In the rows, 100 means zero.
Each row is followed by its class.
94, 57, 95, 95, 97, 49, 101, 132, 86, 53, 134, 99, 73, 52, 85, 96, 102, 104, 97, 92, 95, 145, 117, 101, 97, 96, 92, 59, 90, 102, 95, 95, 95, 112 : Jl
101, 99, 101, 101, 93, 121, 99, 114, 115, 88, 112, 96, 115, 117, 98, 99, 100, 93, 91, 106, 98, 62, 97, 85, 100, 108, 100, 103, 105, 101, 92, 94, 98, 78 : Rd
105, 83, 107, 101, 87, 106, 94, 107, 96, 95, 107, 99, 115, 120, 102, 108, 110, 104, 91, 112, 90, 77, 120, 101, 97, 103, 102, 103, 97, 103, 95, 93, 104, 89 : dl
102, 75, 100, 96, 90, 107, 93, 111, 101, 94, 107, 115, 112, 110, 103, 103, 99, 83, 99, 98, 97, 80, 88, 93, 99, 111, 101, 103, 107, 100, 101, 94, 97, 99 : rq
94, 72, 98, 101, 96, 89, 101, 101, 104, 98, 111, 104, 84, 87, 104, 97, 115, 98, 100, 100, 102, 110, 109, 101, 99, 97, 101, 85, 101, 99, 102, 98, 98, 95 : rq
105, 65, 94, 99, 77, 102, 108, 93, 108, 99, 88, 96, 104, 99, 97, 98, 103, 82, 88, 105, 77, 68, 19, 91, 101, 106, 108, 112, 88, 109, 72, 105, 86, 83 : Jl
107, 48, 106, 101, 86, 77, 112, 113, 116, 90, 99, 97, 108, 122, 84, 103, 95, 100, 89, 106, 89, 92, 116, 101, 102, 96, 101, 105, 91, 105, 86, 96, 92, 116 : rq
106, 48, 96, 106, 80, 89, 96, 108, 125, 104, 101, 95, 122, 154, 83, 113, 73, 106, 78, 103, 80, 43, 112, 124, 101, 104, 100, 114, 76, 114, 80, 102, 94, 101 : Jl
105, 59, 103, 100, 74, 102, 101, 93, 108, 101, 95, 104, 99, 116, 94, 111, 105, 92, 87, 105, 77, 69, 74, 80, 106, 101, 105, 115, 92, 101, 75, 98, 93, 93 : Zq
104, 77, 88, 102, 96, 70, 105, 97, 102, 88, 108, 86, 71, 81, 94, 95, 106, 104, 98, 85, 95, 126, 108, 107, 96, 94, 99, 91, 89, 96, 99, 99, 93, 116 : Jl
97, 87, 105, 96, 101, 109, 102, 106, 93, 96, 95, 94, 123, 98, 107, 100, 104, 95, 100, 107, 100, 88, 80, 98, 103, 102, 101, 106, 108, 102, 95, 96, 104, 95 : Rd
97, 88, 99, 101, 91, 87, 101, 109, 111, 91, 72, 98, 77, 88, 99, 104, 109, 104, 99, 106, 105, 111, 117, 97, 102, 99, 104, 96, 115, 91, 94, 99, 97, 97 : Rl
100, 86, 92, 101, 102, 82, 104, 88, 93, 101, 102, 112, 78, 92, 95, 105, 101, 96, 103, 95, 99, 109, 84, 95, 100, 98, 92, 98, 87, 95, 92, 97, 93, 105 : Zq
99, 80, 99, 93, 99, 82, 99, 114, 96, 94, 110, 99, 105, 110, 111, 97, 94, 94, 93, 88, 92, 96, 110, 103, 100, 98, 93, 90, 85, 111, 99, 97, 99, 103 : Zq
100, 88, 88, 117, 91, 62, 114, 89, 112, 115, 110, 107, 57, 104, 95, 103, 98, 108, 86, 92, 89, 109, 145, 98, 91, 99, 107, 94, 76, 101, 101, 110, 91, 114 : Jl
98, 108, 96, 104, 107, 104, 107, 120, 119, 92, 115, 99, 94, 151, 108, 95, 90, 106, 87, 98, 98, 86, 177, 104, 103, 107, 93, 95, 85, 110, 129, 111, 86, 106 : Rd
106, 73, 104, 108, 84, 104, 104, 139, 119, 90, 95, 96, 118, 129, 101, 107, 100, 104, 95, 111, 93, 62, 97, 100, 103, 110, 98, 122, 94, 108, 78, 93, 94, 92 : Rl
116, 65, 106, 102, 91, 118, 103, 117, 99, 89, 85, 84, 152, 105, 90, 103, 110, 101, 98, 116, 88, 78, 59, 109, 99, 100, 104, 115, 118, 98, 76, 99, 96, 94 : Rd
105, 37, 124, 93, 84, 82, 106, 111, 109, 89, 96, 98, 121, 124, 76, 104, 93, 106, 93, 111, 92, 93, 101, 111, 99, 92, 104, 110, 98, 94, 87, 102, 96, 114 : rq
90, 83, 86, 107, 92, 79, 107, 68, 108, 111, 99, 112, 64, 97, 104, 114, 105, 98, 92, 101, 83, 83, 105, 99, 98, 102, 102, 100, 83, 105, 90, 93, 93, 92 : Jl

Each row is followed by its class. Each block has new classes.
110, 127, 116, 79, 100, 94, 108, 89, 82, 101, 103, 86, 101, 105, 103, 117, 94, 79, 82, 81, 116, 83, 75, 90, 111, 117, 90, 96, 93, 110, 90, 67, 93, 79 : rf
96, 101, 102, 90, 101, 105, 94, 88, 104, 98, 101, 98, 97, 96, 96, 99, 100, 99, 103, 105, 98, 99, 108, 99, 103, 100, 105, 100, 100, 97, 101, 92, 103, 105 : hq
93, 109, 87, 98, 135, 102, 95, 92, 110, 90, 105, 105, 90, 96, 98, 94, 79, 98, 119, 110, 132, 108, 104, 99, 101, 94, 75, 87, 97, 106, 102, 112, 106, 84 : Sz
87, 110, 92, 83, 128, 102, 94, 83, 106, 90, 106, 97, 99, 95, 94, 100, 95, 86, 103, 108, 123, 87, 113, 105, 103, 106, 89, 90, 94, 103, 99, 90, 102, 91 : hq
90, 106, 100, 86, 124, 102, 102, 85, 106, 92, 103, 101, 102, 92, 94, 97, 96, 84, 105, 109, 112, 108, 110, 107, 92, 113, 85, 103, 98, 104, 98, 122, 104, 93 : hq
82, 123, 102, 79, 139, 109, 108, 78, 114, 88, 104, 100, 95, 95, 87, 104, 92, 80, 110, 119, 138, 101, 113, 110, 106, 107, 83, 96, 95, 105, 96, 87, 103, 90 : hq
82, 124, 89, 90, 146, 117, 93, 77, 125, 88, 108, 112, 93, 87, 96, 87, 88, 90, 113, 127, 158, 107, 111, 115, 110, 87, 70, 95, 94, 103, 100, 107, 111, 96 : hq
94, 91, 93, 115, 103, 100, 100, 102, 106, 98, 105, 103, 104, 93, 97, 93, 105, 98, 105, 100, 86, 105, 105, 100, 96, 94, 108, 99, 101, 99, 99, 112, 105, 120 : Sz
111, 92, 92, 117, 79, 94, 112, 114, 100, 89, 97, 102, 86, 110, 110, 111, 93, 108, 106, 97, 111, 106, 94, 97, 100, 103, 89, 91, 106, 119, 104, 102, 96, 94 : hs
93, 102, 109, 90, 103, 107, 101, 92, 111, 96, 103, 99, 105, 99, 93, 98, 105, 90, 105, 112, 109, 104, 117, 105, 112, 117, 70, 105, 98, 95, 92, 95, 98, 107 : hq
106, 92, 92, 108, 61, 103, 103, 109, 99, 104, 101, 104, 95, 110, 107, 99, 108, 106, 98, 98, 115, 105, 94, 104, 94, 90, 99, 96, 106, 102, 102, 110, 99, 99 : hs
97, 78, 94, 104, 124, 94, 97, 103, 102, 100, 105, 101, 104, 92, 97, 82, 97, 113, 97, 98, 63, 107, 108, 96, 99, 85, 118, 97, 99, 92, 82, 119, 108, 103 : Sz
99, 97, 91, 108, 93, 99, 92, 107, 100, 102, 93, 104, 91, 104, 109, 101, 99, 102, 110, 100, 126, 109, 96, 109, 97, 101, 90, 117, 96, 112, 104, 111, 96, 92 : hs
93, 105, 81, 106, 125, 94, 94, 98, 108, 91, 103, 107, 99, 91, 98, 88, 87, 100, 106, 103, 107, 112, 104, 115, 114, 88, 94, 102, 97, 97, 105, 115, 103, 98 : Sz
85, 114, 98, 95, 133, 102, 95, 91, 114, 95, 99, 105, 96, 94, 89, 87, 92, 94, 109, 118, 132, 106, 106, 110, 108, 91, 133, 95, 103, 97, 99, 101, 109, 96 : hq
95, 112, 110, 79, 91, 104, 104, 92, 91, 142, 101, 94, 99, 95, 95, 119, 98, 83, 98, 103, 101, 92, 102, 93, 103, 127, 87, 100, 97, 109, 104, 74, 91, 95 : rf
42, 105, 113, 91, 121, 103, 98, 86, 115, 85, 104, 101, 102, 108, 95, 93, 93, 96, 105, 113, 111, 103, 110, 97, 103, 99, 97, 108, 98, 102, 98, 104, 102, 101 : hq
81, 109, 105, 82, 127, 102, 80, 93, 105, 111, 99, 103, 111, 95, 94, 95, 102, 102, 107, 110, 105, 108, 103, 109, 100, 84, 103, 105, 103, 95, 101, 109, 111, 102 : hq
115, 76, 91, 119, 71, 93, 89, 124, 104, 98, 100, 101, 89, 108, 107, 102, 106, 113, 110, 94, 84, 107, 103, 99, 95, 104, 110, 93, 99, 92, 111, 113, 95, 107 : hs
97, 90, 92, 107, 110, 93, 108, 106, 112, 82, 102, 106, 96, 98, 94, 98, 93, 103, 108, 106, 94, 102, 116, 101, 93, 94, 105, 86, 108, 93, 106, 116, 100, 101 : Sz
99, 92, 98, 109, 98, 99, 99, 105, 95, 104, 93, 101, 98, 109, 107, 97, 99, 100, 104, 98, 83, 101, 110, 107, 95, 94, 107, 98, 96, 95, 109, 113, 106, 104 : hs
113, 93, 84, 120, 98, 93, 101, 115, 101, 89, 99, 104, 85, 111, 106, 103, 89, 103, 104, 109, 118, 133, 101, 91, 94, 98, 71, 84, 105, 103, 109, 123, 100, 90 : hs
84, 107, 101, 86, 112, 112, 102, 89, 114, 89, 101, 108, 105, 91, 91, 101, 97, 107, 104, 121, 113, 100, 118, 106, 105, 104, 90, 99, 97, 104, 100, 92, 101, 110 : hq

Each row is followed by its class. Each block has new classes.
106, 101, 87, 84, 93, 101, 100, 90, 96, 92, 94, 91, 105, 121, 105, 95, 103, 100, 109, 101, 88, 98, 102, 104, 109, 43, 108, 108, 89, 103, 110, 101, 105, 109 : (5)
109, 106, 92, 93, 98, 110, 94, 98, 101, 108, 84, 89, 111, 106, 112, 98, 95, 96, 110, 105, 96, 90, 113, 111, 109, 95, 105, 102, 91, 92, 97, 85, 102, 105 : (3)
98, 96, 89, 88, 110, 95, 95, 106, 99, 103, 97, 82, 103, 111, 84, 108, 102, 105, 92, 108, 92, 86, 101, 118, 95, 108, 85, 101, 99, 106, 86, 98, 97, 97 : (22)
89, 92, 81, 75, 106, 98, 89, 92, 106, 112, 75, 83, 101, 116, 92, 108, 103, 88, 85, 109, 85, 113, 84, 123, 108, 134, 111, 103, 131, 101, 91, 82, 91, 96 : (22)
94, 93, 108, 89, 96, 120, 101, 91, 107, 102, 96, 95, 100, 88, 100, 103, 97, 105, 82, 107, 102, 108, 96, 101, 105, 105, 115, 90, 107, 110, 97, 102, 104, 97 : (23)
102, 95, 103, 99, 111, 95, 106, 97, 90, 101, 111, 105, 93, 79, 76, 99, 110, 102, 91, 104, 115, 105, 98, 103, 79, 110, 90, 94, 107, 97, 93, 99, 85, 98 : (15)
93, 94, 83, 88, 101, 112, 87, 93, 117, 107, 64, 85, 115, 107, 100, 102, 99, 111, 104, 108, 93, 101, 101, 117, 108, 104, 110, 102, 100, 105, 93, 106, 96, 98 : (3)
105, 97, 97, 90, 94, 111, 101, 96, 95, 101, 102, 100, 90, 107, 95, 97, 106, 88, 90, 92, 101, 117, 90, 88, 103, 103, 96, 107, 115, 107, 104, 102, 98, 103 : (6)
103, 94, 95, 97, 109, 91, 101, 100, 95, 104, 81, 106, 97, 95, 95, 94, 93, 87, 95, 98, 101, 97, 85, 110, 99, 123, 100, 107, 120, 92, 98, 92, 93, 92 : (25)
98, 95, 97, 88, 96, 105, 96, 95, 109, 103, 105, 95, 92, 97, 97, 104, 101, 101, 84, 101, 96, 114, 97, 97, 96, 101, 107, 89, 106, 105, 103, 95, 102, 100 : (23)
103, 98, 84, 91, 106, 99, 94, 94, 100, 104, 92, 90, 98, 124, 98, 104, 96, 101, 114, 103, 90, 90, 95, 112, 103, 97, 103, 114, 96, 104, 98, 99, 94, 104 : (3)
100, 104, 89, 99, 101, 98, 89, 102, 94, 98, 91, 94, 104, 117, 107, 100, 96, 99, 121, 99, 88, 80, 107, 112, 91, 96, 100, 104, 93, 104, 105, 93, 101, 102 : (3)
